Below is a small trained network, with its code and all its weights. Each question gives an input and a class and asks what happens when units are switched off, that is, made to give their printed mean instead of their output.

import numpy as np


def w(rows, s, z=0):
    codes = np.array(rows[::2]) - 128.0
    scale = np.full(codes.shape[1], s)
    scale[-1] = z or s
    return codes * scale


def norm(h):
    return h / np.sqrt((h * h).mean(-1, keepdims=True) + 1e-5)


def f(y):
    return y / 2 * (1 + np.tanh(0.7978845608 * (y + 0.044715 * y**3)))


def log_softmax(a):
    a = a - a.max(-1, keepdims=True)
    return a - np.log(np.exp(a).sum(-1, keepdims=True))


def net(x, mask):
    res = np.array(x, float).reshape(1, 4) / 4 @ E
    u = 0
    for l in range(3):
        y = f(norm(res) @ A[l][:, :-1].T + A[l][:, -1])
        res = res + np.where(mask[u : u + 4], y, B[l][:, -1]) @ B[l][:, :-1]
        u += 4
    return log_softmax(norm(res)[-1] @ U[:, :-1].T + U[:, -1])


A, B = {}, {}
E = w([
[213,88,221,18,72],'x0',
[210,162,159,254,46],'x1',
[207,178,24,155,200],'x2',
[178,31,162,122,216],'x3',
],0.0079)
A[0] = w([
[117,7,240,193,29,25],'L0N1',
[67,38,86,109,137,169],'L0N2',
[69,9,188,13,75,2],'L0N3',
[229,40,245,172,2,11],'L0N4',
],0.0051,0.007)
B[0] = w([
[81,38,101,140,125,166],'L0N1',
[112,115,105,140,255,251],'L0N2',
[160,180,147,193,195,155],'L0N3',
[140,74,34,193,89,214],'L0N4',
],0.009,0.0021)
A[1] = w([
[199,178,68,241,180,154],'L1N1',
[248,69,85,92,155,152],'L1N2',
[62,182,103,98,45,113],'L1N3',
[41,183,16,76,122,254],'L1N4',
],0.011,0.0053)
B[1] = w([
[196,189,124,96,244,242],'L1N1',
[121,30,151,11,103,214],'L1N2',
[195,92,205,61,125,176],'L1N3',
[62,59,57,109,20,254],'L1N4',
],0.011,0.0079)
A[2] = w([
[102,100,184,109,223,185],'L2N1',
[25,182,154,124,122,33],'L2N2',
[145,244,82,175,37,2],'L2N3',
[174,217,200,64,114,128],'L2N4',
],0.011,0.0044)
B[2] = w([
[135,132,171,185,120,253],'L2N1',
[141,78,48,44,111,130],'L2N2',
[176,56,179,100,180,150],'L2N3',
[250,144,239,130,210,192],'L2N4',
],0.014,0.0047)
U = w([
[81,78,130,215,65,35],'0',
[64,56,160,113,168,42],'1',
[119,157,37,85,181,117],'2',
[101,161,175,112,75,1],'3',
[92,18,106,8,24,235],'4',
[231,100,209,52,192,205],'5',
],0.017,0.009)

Each question gives the input, the list of numbers given to net, and the class t.
The units are the neurons (one row each of A and B). Each row of codes is followed by its name. A weight is (code - 128) times the scale printed after its matrix; where a second scale follows, it is the last column's (A, B and U).
mask holds one flag per neuron, layer by layer. A switched-off neuron (its flag False) gives its mean, the last column of its row in B, instead of its output. The means were averaged over made-up inputs and are rounded, as every weight is.
A unit's drop is (log p(t) with every unit on - log p(t) with that unit switched off) / (log p(t) with every unit on - log p(t) with every unit switched off).
The circuit of an input: a set's keep is (log p(t) with only the set's units on - log p(t) with every unit switched off) / (log p(t) with every unit on - log p(t) with every unit switched off). Starting from all 12 units, units are removed one at a time, each time the one whose removal leaves the highest keep (on an exact tie, the one counted first), for as long as the keep stays at least 0.8.
circuit, biggest first: the units of the circuit, biggest drop first
k most important neurons: the k neurons with the biggest drops, biggest first
k most important neurons of layer l: the k neurons of layer l with the biggest drops, biggest first
drop of u: that unit's drop, to one decimal
input [-3,-4,2,6], class 4: 3 most important neurons	L2N4, L0N3, L1N2
input [1,-8,1,6], class 4: circuit, biggest first	L1N1
input [1,5,-7,8], class 4: 3 most important neurons	L1N1, L0N4, L2N4
input [7,-4,-7,-4], class 5: 2 most important neurons	L1N4, L2N4
input [0,5,-4,1], class 0: 2 most important neurons	L1N2, L1N4
input [1,-4,-6,4], class 1: 3 most important neurons	L1N1, L1N3, L2N4
input [-2,-2,-8,2], class 0: 3 most important neurons	L2N1, L1N4, L0N3
input [-3,7,-6,-2], class 5: 2 most important neurons of layer 1	L1N4, L1N2
input [6,-6,-3,-2], class 5: circuit, biggest first	L1N4, L0N3
input [-4,2,-5,8], class 0: circuit, biggest first	L2N1, L2N4, L1N2
input [-2,4,-3,0], class 0: 4 most important neurons	L0N1, L2N4, L1N2, L0N3
input [-1,3,-3,1], class 0: 2 most important neurons	L1N2, L1N4
input [7,-2,7,2], class 4: 4 most important neurons	L1N2, L1N1, L0N3, L1N3
input [-5,-8,6,8], class 4: circuit, biggest first	L1N4
input [1,-4,-3,2], class 1: 3 most important neurons of layer 1	L1N1, L1N3, L1N4
input [2,-4,-3,0], class 1: 3 most important neurons of layer 1	L1N1, L1N4, L1N3
input [8,2,-1,4], class 4: 2 most important neurons	L1N1, L0N4
input [0,-4,-7,6], class 1: 2 most important neurons	L1N1, L2N4
input [2,0,-7,0], class 0: 3 most important neurons of layer 1	L1N4, L1N1, L1N2
input [6,-1,-3,-8], class 5: circuit, biggest first	L2N4
input [-2,4,-5,0], class 0: 2 most important neurons of layer 1	L1N2, L1N4
input [0,-8,6,7], class 4: drop of L1N2	0.2
